Below are the code and all the weights of a small trained network. Each question names an input and a target symbol and asks about switching units off, where a switched-off unit gives its printed mean instead of its output.

import numpy as np


def w(rows, s, z=0):
    codes = np.array(rows[::2]) - 128.0
    scale = np.full(codes.shape[1], s)
    scale[-1] = z or s
    return codes * scale


def norm(h):
    return h / np.sqrt((h * h).mean(-1, keepdims=True) + 1e-5)


def f(y):
    return np.maximum(y, 0)


def softmax(a):
    e = np.exp(a - a.max(-1, keepdims=True))
    return e / e.sum(-1, keepdims=True)


def log_softmax(a):
    a = a - a.max(-1, keepdims=True)
    return a - np.log(np.exp(a).sum(-1, keepdims=True))


def net(x, mask):
    ids = ['αγδζστφ'.index(c) for c in x.split()]
    T = len(ids)
    res = E[ids] + P[:T]
    q, k, v = (norm(res) @ M[0].T for M in (Q, K, V))
    z = softmax(np.where(np.tri(T) > 0, q @ k.T / 3**0.5, -1e9)) @ v
    res = res + np.where(mask[0], z, O[0][:, -1]) @ O[0][:, :-1]
    y = f(norm(res) @ A[0][:, :-1].T + A[0][:, -1])
    res = res + np.where(mask[1:9], y, B[0][:, -1]) @ B[0][:, :-1]
    return log_softmax(norm(res)[-1] @ U[:, :-1].T + U[:, -1])


Q, K, V, O, A, B = {}, {}, {}, {}, {}, {}
E = w([
[61,75,161,98,87,157],'α',
[175,147,195,123,210,119],'γ',
[201,157,162,153,175,52],'δ',
[106,96,144,154,46,187],'ζ',
[84,154,113,163,253,109],'σ',
[68,95,66,179,50,97],'τ',
[140,96,127,178,28,162],'φ',
],0.0054)
P = w([
[92,253,138,98,94,136],'0',
[125,63,159,130,96,113],'1',
[88,99,195,171,113,101],'2',
[51,183,180,166,102,116],'3',
[143,147,99,88,121,137],'4',
[152,49,108,111,125,121],'5',
[129,22,153,165,128,98],'6',
[88,194,182,170,70,112],'7',
[111,192,149,136,85,144],'8',
[153,119,113,109,125,142],'9',
],0.0051)
Q[0] = w([
[178,98,98,122,192,125],'h0',
[89,120,174,182,92,122],'h0',
[152,253,106,97,142,141],'h0',
],0.018)
K[0] = w([
[101,36,182,250,143,112],'h0',
[115,240,86,102,112,170],'h0',
[188,10,67,107,161,143],'h0',
],0.015)
V[0] = w([
[188,155,153,117,95,7],'h0',
[179,128,152,165,102,165],'h0',
[101,104,171,47,143,166],'h0',
],0.012)
O[0] = w([
[207,175,124,217,56,131,254],'h0',
[73,98,255,181,102,86,63],'h0',
[114,45,101,159,245,202,142],'h0',
],0.0089,0.00066)
A[0] = w([
[56,107,91,136,140,137,161],'n0',
[167,152,139,159,215,136,178],'n1',
[124,109,140,52,243,99,123],'n2',
[168,205,172,185,181,77,181],'n3',
[78,137,137,109,1,149,1],'n4',
[95,112,47,106,93,228,43],'n5',
[141,166,104,24,118,91,140],'n6',
[111,75,89,162,22,175,147],'n7',
],0.009,0.006)
B[0] = w([
[135,113,143,106,48,166,226],'n0',
[144,107,75,180,179,92,219],'n1',
[145,203,132,177,104,90,254],'n2',
[122,34,122,76,100,154,250],'n3',
[157,65,48,195,201,1,168],'n4',
[218,50,202,135,93,38,187],'n5',
[138,134,90,47,152,104,209],'n6',
[99,195,163,85,218,184,246],'n7',
],0.009,0.0051)
U = w([
[163,4,82,180,142,171,78],'α',
[132,188,125,188,243,204,232],'γ',
[200,171,134,203,45,143,130],'δ',
[50,76,189,93,60,172,157],'ζ',
[184,96,133,1,111,136,111],'σ',
[112,221,44,99,171,78,212],'τ',
[95,145,209,200,181,21,3],'φ',
],0.007,0.0021)

Each question gives the input, a string of symbols that net reads in full, and the target symbol t.
The units are the heads (3 rows each of Q, K, V and O) and the neurons (one row each of A and B). Each row of codes is followed by its name. A weight is (code - 128) times the scale printed after its matrix; where a second scale follows, it is the last column's (O, A, B and U).
mask holds one flag per unit, heads first, then neurons. A switched-off unit (its flag False) gives its mean, the last column of its rows in O or B, instead of its output. The means were averaged over made-up inputs and are rounded, as every weight is.
A unit's drop is (log p(t) with every unit on - log p(t) with that unit switched off) / (log p(t) with every unit on - log p(t) with every unit switched off).
The circuit of an input: a set's keep is (log p(t) with only the set's units on - log p(t) with every unit switched off) / (log p(t) with every unit on - log p(t) with every unit switched off). Starting from all 9 units, units are removed one at a time, each time the one whose removal leaves the highest keep (on an exact tie, the one counted first), for as long as the keep stays at least 0.8.
circuit, biggest first: the units of the circuit, biggest drop first
unit that matters most: the unit with the biggest drop
k most important neurons: the k neurons with the biggest drops, biggest first
drop when u is switched off: that unit's drop, to one decimal
input ζ γ γ ζ τ φ τ δ σ, target ζ: circuit, biggest first : h0; n3
input σ ζ φ γ α δ ζ, target σ: circuit, biggest first : h0; n5; n7
input σ ζ φ α, target σ: circuit, biggest first : h0; n5
input τ γ σ γ σ φ τ, target τ: circuit, biggest first : h0; n7
input τ φ δ γ ζ τ δ ζ σ, target σ: circuit, biggest first : n3
input τ ζ ζ σ τ σ α φ ζ φ, target τ: circuit, biggest first : h0; n4; n7
input ζ ζ τ, target ζ: circuit, biggest first : h0; n0
input δ γ ζ σ α γ, target φ: circuit, biggest first : h0; n2
input φ σ τ α δ ζ, target φ: circuit, biggest first : h0; n4
input δ γ γ ζ σ, target α: circuit, biggest first : h0; n3
input ζ σ δ ζ δ ζ γ δ δ γ, target α: 2 most important neurons : n3; n1
input τ ζ σ, target σ: circuit, biggest first : h0; n3
input α φ δ α δ τ γ φ, target α: circuit, biggest first : h0; n5
input φ ζ γ ζ, target φ: circuit, biggest first : n4; h0
input α γ ζ δ α, target α: 3 most important neurons : n7; n5; n0
input α ζ ζ α ζ, target α: 2 most important neurons : n5; n7
input ζ γ ζ γ τ φ γ, target α: unit that matters most : n3
input γ δ ζ φ ζ δ, target φ: 2 most important neurons : n2; n0
input ζ γ σ γ δ δ δ ζ σ, target δ: drop when h0 is switched off : 0.9
input γ σ ζ γ φ τ, target γ: unit that matters most : n7
input δ σ τ φ τ ζ ζ, target δ: drop when n6 is switched off : 0.0
input γ α α φ δ, target γ: drop when n5 is switched off : 0.1
